Below is a small trained network, with its code and all its weights. Each question gives an input and a target symbol and asks what happens when units are switched off, that is, made to give their printed mean instead of their output.

import numpy as np


def w(rows, s, z=0):
    codes = np.array(rows[::2]) - 128.0
    scale = np.full(codes.shape[1], s)
    scale[-1] = z or s
    return codes * scale


def softmax(a):
    e = np.exp(a - a.max(-1, keepdims=True))
    return e / e.sum(-1, keepdims=True)


def log_softmax(a):
    a = a - a.max(-1, keepdims=True)
    return a - np.log(np.exp(a).sum(-1, keepdims=True))


def net(x, mask):
    ids = ['αβεζθμτψω'.index(c) for c in x.split()]
    T = len(ids)
    res = E[ids] + P[:T]
    u = 0
    for l in range(3):
        r = res
        for j in range(3):
            rows = slice(2 * j, 2 * j + 2)
            q, k, v = (r @ M[l][rows].T for M in (Q, K, V))
            z = softmax(np.where(np.tri(T) > 0, q @ k.T / 2**0.5, -1e9)) @ v
            o = O[l][rows]
            res = res + np.where(mask[u + j], z, o[:, -1]) @ o[:, :-1]
        u += 3
    return log_softmax(res[-1] @ U[:, :-1].T + U[:, -1])


Q, K, V, O = {}, {}, {}, {}
E = w([
[137,119,126,225,255],'α',
[28,14,77,23,149],'β',
[101,95,166,54,116],'ε',
[143,70,101,238,94],'ζ',
[164,9,219,137,192],'θ',
[150,86,37,209,56],'μ',
[26,179,229,156,61],'τ',
[138,65,119,230,106],'ψ',
[39,173,213,126,254],'ω',
],0.019)
P = w([
[2,122,22,176,93],'0',
[37,91,85,153,103],'1',
[59,93,117,148,112],'2',
[82,96,141,147,120],'3',
[103,103,159,147,125],'4',
[122,111,174,147,132],'5',
[144,119,181,147,128],'6',
[164,128,192,147,131],'7',
[181,139,203,149,126],'8',
[200,149,208,149,122],'9',
[215,160,220,151,122],'10',
[231,174,217,156,97],'11',
],0.012)
Q[0] = w([
[141,135,164,131,125],'0.h0',
[173,100,136,91,143],'0.h0',
[153,37,161,150,112],'0.h1',
[94,176,118,1,114],'0.h1',
[112,105,150,157,91],'0.h2',
[95,123,157,124,117],'0.h2',
],0.018)
K[0] = w([
[140,117,166,139,133],'0.h0',
[158,85,105,104,155],'0.h0',
[210,151,121,54,103],'0.h1',
[74,68,88,104,119],'0.h1',
[214,49,118,137,9],'0.h2',
[87,103,134,109,83],'0.h2',
],0.014)
V[0] = w([
[76,120,8,72,125],'0.h0',
[218,179,132,1,74],'0.h0',
[106,131,185,90,215],'0.h1',
[16,163,224,196,81],'0.h1',
[72,73,140,88,50],'0.h2',
[150,114,65,80,237],'0.h2',
],0.0093)
O[0] = w([
[179,179,218,197,71,101],'0.h0',
[101,33,254,158,166,2],'0.h0',
[62,68,73,180,163,138],'0.h1',
[225,39,94,101,109,219],'0.h1',
[114,150,64,73,169,180],'0.h2',
[192,66,137,132,108,68],'0.h2',
],0.007,0.017)
Q[1] = w([
[228,66,123,129,155],'1.h0',
[153,89,148,184,80],'1.h0',
[94,37,173,61,77],'1.h1',
[169,91,75,1,46],'1.h1',
[149,82,117,211,127],'1.h2',
[71,194,196,150,98],'1.h2',
],0.01)
K[1] = w([
[164,62,187,117,159],'1.h0',
[219,147,115,209,134],'1.h0',
[71,129,171,15,140],'1.h1',
[117,151,156,2,83],'1.h1',
[138,130,130,147,162],'1.h2',
[130,159,74,215,129],'1.h2',
],0.0095)
V[1] = w([
[159,66,123,205,121],'1.h0',
[68,254,77,93,62],'1.h0',
[137,92,119,196,125],'1.h1',
[59,86,134,130,192],'1.h1',
[212,147,160,181,179],'1.h2',
[232,124,207,67,193],'1.h2',
],0.0073)
O[1] = w([
[83,152,96,79,146,101],'1.h0',
[94,93,169,197,193,251],'1.h0',
[209,144,54,145,73,104],'1.h1',
[127,116,135,175,156,78],'1.h1',
[116,112,2,172,133,36],'1.h2',
[161,101,169,181,186,23],'1.h2',
],0.0084,0.015)
Q[2] = w([
[38,137,139,105,116],'2.h0',
[71,105,28,131,137],'2.h0',
[115,81,16,100,148],'2.h1',
[254,126,144,73,153],'2.h1',
[168,84,138,114,88],'2.h2',
[185,132,197,154,71],'2.h2',
],0.011)
K[2] = w([
[16,114,98,106,165],'2.h0',
[213,124,139,105,196],'2.h0',
[203,69,180,111,246],'2.h1',
[142,123,65,132,45],'2.h1',
[222,165,101,72,145],'2.h2',
[158,160,144,164,97],'2.h2',
],0.011)
V[2] = w([
[147,139,61,181,83],'2.h0',
[225,87,151,210,66],'2.h0',
[93,106,178,157,110],'2.h1',
[59,216,19,152,18],'2.h1',
[103,1,204,79,133],'2.h2',
[101,202,206,169,126],'2.h2',
],0.0062)
O[2] = w([
[63,94,223,154,100,115],'2.h0',
[15,107,108,70,146,8],'2.h0',
[253,53,130,128,167,119],'2.h1',
[155,122,72,136,105,219],'2.h1',
[37,110,46,212,45,143],'2.h2',
[80,127,108,94,123,109],'2.h2',
],0.0059,0.012)
U = w([
[5,150,110,117,110,105],'α',
[197,114,175,147,120,158],'β',
[170,102,170,175,123,206],'ε',
[125,185,119,110,166,122],'ζ',
[119,161,104,202,150,71],'θ',
[107,161,202,142,116,249],'μ',
[121,61,91,92,117,71],'τ',
[131,159,125,123,123,100],'ψ',
[174,98,104,163,137,70],'ω',
],0.017,0.012)

Each question gives the input, a string of symbols that net reads in full, and the target symbol t.
The units are the heads (2 rows each of Q, K, V and O). Each row of codes is followed by its name. A weight is (code - 128) times the scale printed after its matrix; where a second scale follows, it is the last column's (O and U).
mask holds one flag per head, layer by layer. A switched-off head (its flag False) gives its mean, the last column of its rows in O, instead of its output. The means were averaged over made-up inputs and are rounded, as every weight is.
A unit's drop is (log p(t) with every unit on - log p(t) with that unit switched off) / (log p(t) with every unit on - log p(t) with every unit switched off).
The circuit of an input: a set's keep is (log p(t) with only the set's units on - log p(t) with every unit switched off) / (log p(t) with every unit on - log p(t) with every unit switched off). Starting from all 9 units, units are removed one at a time, each time the one whose removal leaves the highest keep (on an exact tie, the one counted first), for as long as the keep stays at least 0.8.
units of the circuit, in order: the units of the circuit, biggest drop first
unit that matters most: the unit with the biggest drop
heads that matter: for each layer, one digit per head in row order, 1 if its drop is at least 0.15 and else 0, layers parted by /
input ω ψ β τ β, target μ: units of the circuit, in order -> [0.h0]
input ζ ψ τ ω τ ψ, target τ: units of the circuit, in order -> [0.h1, 1.h0]
input β μ ε β ψ, target β: heads that matter -> 010 / 010 / 011
input α θ μ τ ω β, target α: heads that matter -> 010 / 010 / 001
input τ τ τ μ ω β ε, target μ: units of the circuit, in order -> [0.h1, 0.h0]
input α τ α, target α: heads that matter -> 011 / 110 / 100
input ψ ζ β ζ β μ, target β: heads that matter -> 000 / 111 / 011
input τ τ τ μ α τ ω ψ, target ω: heads that matter -> 010 / 101 / 100
input β α τ τ β ε ε ψ τ, target ε: units of the circuit, in order -> [0.h1, 2.h1, 1.h0]
input ε α θ τ τ ψ ψ τ β ζ μ, target ζ: units of the circuit, in order -> [1.h0, 0.h1]
input ζ τ θ μ, target θ: units of the circuit, in order -> [1.h0, 0.h0, 0.h1]
input τ ε μ ψ β α α μ, target α: heads that matter -> 110 / 000 / 100
input β β θ ζ μ ζ, target μ: units of the circuit, in order -> [0.h1, 2.h0]
input ω ζ τ τ θ, target τ: heads that matter -> 100 / 100 / 100
input ψ ε β θ τ μ ω ζ, target ω: unit that matters most -> 0.h1
input ψ α ζ α θ ζ, target θ: units of the circuit, in order -> [0.h1, 0.h0]
input β α τ τ τ ψ τ ψ ψ ψ, target ψ: units of the circuit, in order -> [1.h0, 0.h1]
input μ ζ θ τ τ μ τ μ, target τ: heads that matter -> 010 / 100 / 100
input τ β ζ μ α β ψ β, target μ: heads that matter -> 010 / 000 / 000
input α β θ ε, target μ: heads that matter -> 110 / 000 / 000
input τ ψ β ψ, target β: heads that matter -> 001 / 001 / 101
input μ α θ μ, target θ: heads that matter -> 011 / 101 / 010
input θ τ ε β θ β ζ β ω ζ μ ψ, target μ: units of the circuit, in order -> [2.h0]
input β ζ ω ψ μ μ β β τ ζ, target τ: heads that matter -> 110 / 100 / 100
input ζ μ ζ β μ ψ μ α ε ψ μ θ, target τ: heads that matter -> 100 / 100 / 000
input ψ ζ ψ ψ θ τ β ψ τ ζ, target τ: units of the circuit, in order -> [0.h1, 2.h0]
input ζ τ β τ β α τ τ, target β: units of the circuit, in order -> [0.h1, 2.h0]
input ζ β β ζ, target β: unit that matters most -> 2.h2
